Below is a small trained network, with its code and all its weights. Each question gives an input and a class and asks what happens when units are switched off, that is, made to give their printed mean instead of their output.

import numpy as np


def w(rows, s, z=0):
    codes = np.array(rows[::2]) - 128.0
    scale = np.full(codes.shape[1], s)
    scale[-1] = z or s
    return codes * scale


def norm(h):
    return h / np.sqrt((h * h).mean(-1, keepdims=True) + 1e-5)


def f(y):
    return y / 2 * (1 + np.tanh(0.7978845608 * (y + 0.044715 * y**3)))


def log_softmax(a):
    a = a - a.max(-1, keepdims=True)
    return a - np.log(np.exp(a).sum(-1, keepdims=True))


def net(x, mask):
    res = np.array(x, float).reshape(1, 6) / 4 @ E
    u = 0
    for l in range(3):
        y = f(norm(res) @ A[l][:, :-1].T + A[l][:, -1])
        res = res + np.where(mask[u : u + 7], y, B[l][:, -1]) @ B[l][:, :-1]
        u += 7
    return log_softmax(norm(res)[-1] @ U[:, :-1].T + U[:, -1])


A, B = {}, {}
E = w([
[4,99,135,125,135,66,229,195,93,148,180],'x0',
[123,133,143,130,131,128,126,132,130,128,118],'x1',
[139,127,163,137,183,144,106,203,176,95,231],'x2',
[124,130,130,123,126,130,122,133,134,127,122],'x3',
[126,135,145,127,131,124,128,132,129,122,115],'x4',
[103,177,94,217,142,147,149,124,190,148,118],'x5',
],0.0041)
A[0] = w([
[172,135,109,134,68,139,101,33,84,167,40,112],'L0N1',
[45,129,82,154,138,106,196,137,119,120,118,27],'L0N2',
[50,118,136,126,142,124,201,190,105,88,207,4],'L0N3',
[214,67,171,21,104,136,49,141,72,104,144,190],'L0N4',
[98,80,113,84,67,46,200,107,83,167,98,47],'L0N5',
[53,127,109,149,144,61,252,143,91,168,80,15],'L0N6',
[92,57,169,50,99,61,161,161,43,176,156,129],'L0N7',
],0.004,0.0028)
B[0] = w([
[41,154,120,38,172,4,220,164,173,99,127,219],'L0N1',
[194,103,146,164,81,125,116,144,156,199,113,154],'L0N2',
[207,124,152,79,145,55,123,90,241,124,74,194],'L0N3',
[125,108,199,208,49,79,75,119,145,222,221,254],'L0N4',
[57,128,139,176,110,214,114,96,51,60,148,177],'L0N5',
[182,81,179,158,93,174,53,130,134,211,112,192],'L0N6',
[121,165,68,67,144,184,131,137,44,65,86,226],'L0N7',
],0.0039,0.0048)
A[1] = w([
[87,109,149,152,61,97,131,55,125,178,108,17],'L1N1',
[112,72,191,141,125,99,133,184,134,151,212,131],'L1N2',
[89,190,70,147,97,127,164,60,85,103,70,6],'L1N3',
[112,153,90,103,181,74,201,126,203,130,84,94],'L1N4',
[108,139,149,87,144,69,144,130,94,71,199,56],'L1N5',
[144,111,130,3,164,70,113,143,139,56,152,61],'L1N6',
[177,152,137,143,197,198,91,150,174,73,152,98],'L1N7',
],0.0053,0.0024)
B[1] = w([
[148,173,82,69,56,112,214,201,135,169,61,175],'L1N1',
[169,125,134,191,171,141,80,28,189,146,79,253],'L1N2',
[151,99,198,172,158,147,71,121,194,163,200,173],'L1N3',
[240,65,209,221,181,157,8,41,156,95,214,202],'L1N4',
[124,184,133,130,73,144,132,111,187,186,45,179],'L1N5',
[103,196,66,100,2,74,213,202,81,236,82,205],'L1N6',
[79,128,60,50,138,124,158,185,46,71,110,178],'L1N7',
],0.0046,0.0042)
A[2] = w([
[59,204,131,189,61,176,183,153,144,159,136,108],'L2N1',
[135,135,164,84,62,59,203,108,139,211,89,120],'L2N2',
[110,185,26,90,160,162,158,201,43,38,129,140],'L2N3',
[40,117,110,75,169,188,170,108,30,45,74,76],'L2N4',
[167,59,172,110,96,56,114,60,104,122,85,149],'L2N5',
[87,60,164,38,144,172,184,94,1,27,128,57],'L2N6',
[143,190,113,131,39,82,214,166,124,222,60,5],'L2N7',
],0.0047,0.0016)
B[2] = w([
[91,65,119,57,101,85,133,184,115,137,100,154],'L2N1',
[70,89,88,72,106,137,198,197,124,107,84,255],'L2N2',
[74,169,93,110,140,224,193,206,57,110,171,161],'L2N3',
[170,204,103,200,186,207,98,148,92,40,254,163],'L2N4',
[104,145,82,130,169,161,138,158,96,100,136,192],'L2N5',
[174,229,83,209,231,220,85,143,86,52,217,158],'L2N6',
[82,26,121,37,66,52,193,142,161,194,46,251],'L2N7',
],0.0063,0.0059)
U = w([
[54,50,86,26,25,44,234,177,141,216,11,51],'0',
[229,105,236,238,207,97,10,12,239,148,165,250],'1',
[91,232,40,163,226,246,158,188,18,1,198,62],'2',
],0.0068,0.0018)

Each question gives the input, the list of numbers given to net, and the class t.
The units are the neurons (one row each of A and B). Each row of codes is followed by its name. A weight is (code - 128) times the scale printed after its matrix; where a second scale follows, it is the last column's (A, B and U).
mask holds one flag per neuron, layer by layer. A switched-off neuron (its flag False) gives its mean, the last column of its row in B, instead of its output. The means were averaged over made-up inputs and are rounded, as every weight is.
A unit's drop is (log p(t) with every unit on - log p(t) with that unit switched off) / (log p(t) with every unit on - log p(t) with every unit switched off).
unit that matters most: the unit with the biggest drop
top k neurons: the k neurons with the biggest drops, biggest first
k most important neurons of layer l: the k neurons of layer l with the biggest drops, biggest first
drop when u is switched off: that unit's drop, to one decimal
input [1,-3,7,-6,4,4], class 1: 2 most important neurons of layer 0 : (L0N7, L0N5)
input [-4,2,1,7,8,-3], class 1: unit that matters most : L0N4
input [0,8,4,4,8,5], class 2: top 3 neurons : (L0N4, L1N7, L0N1)
input [-3,-6,-5,-8,5,1], class 1: top 2 neurons : (L1N4, L1N3)
input [0,3,7,4,-4,2], class 2: top 2 neurons : (L0N4, L1N7)
input [5,-6,-1,8,-6,-6], class 2: top 2 neurons : (L0N7, L0N5)
input [-4,-3,1,3,7,7], class 2: top 3 neurons : (L1N7, L0N3, L1N2)
input [-6,-3,1,-7,8,6], class 2: top 3 neurons : (L1N7, L0N3, L1N2)
input [1,-2,-5,-1,-8,-4], class 2: 2 most important neurons of layer 0 : (L0N5, L0N7)
input [-3,-1,1,7,0,-6], class 1: 2 most important neurons of layer 1 : (L1N6, L1N2)
input [6,4,1,4,1,5], class 1: 2 most important neurons of layer 0 : (L0N3, L0N4)
input [8,-2,-2,3,5,-5], class 2: top 2 neurons : (L0N7, L0N5)
input [-2,2,4,-2,0,1], class 2: top 2 neurons : (L1N7, L0N4)
input [-4,-7,-6,5,-8,5], class 1: unit that matters most : L1N4
input [-3,5,4,5,-5,-6], class 1: drop when L0N4 is switched off : 0.3
input [-3,-8,-8,6,-1,6], class 1: drop when L1N4 is switched off : 0.9
input [-5,2,3,6,5,7], class 2: drop when L1N7 is switched off : 1.3
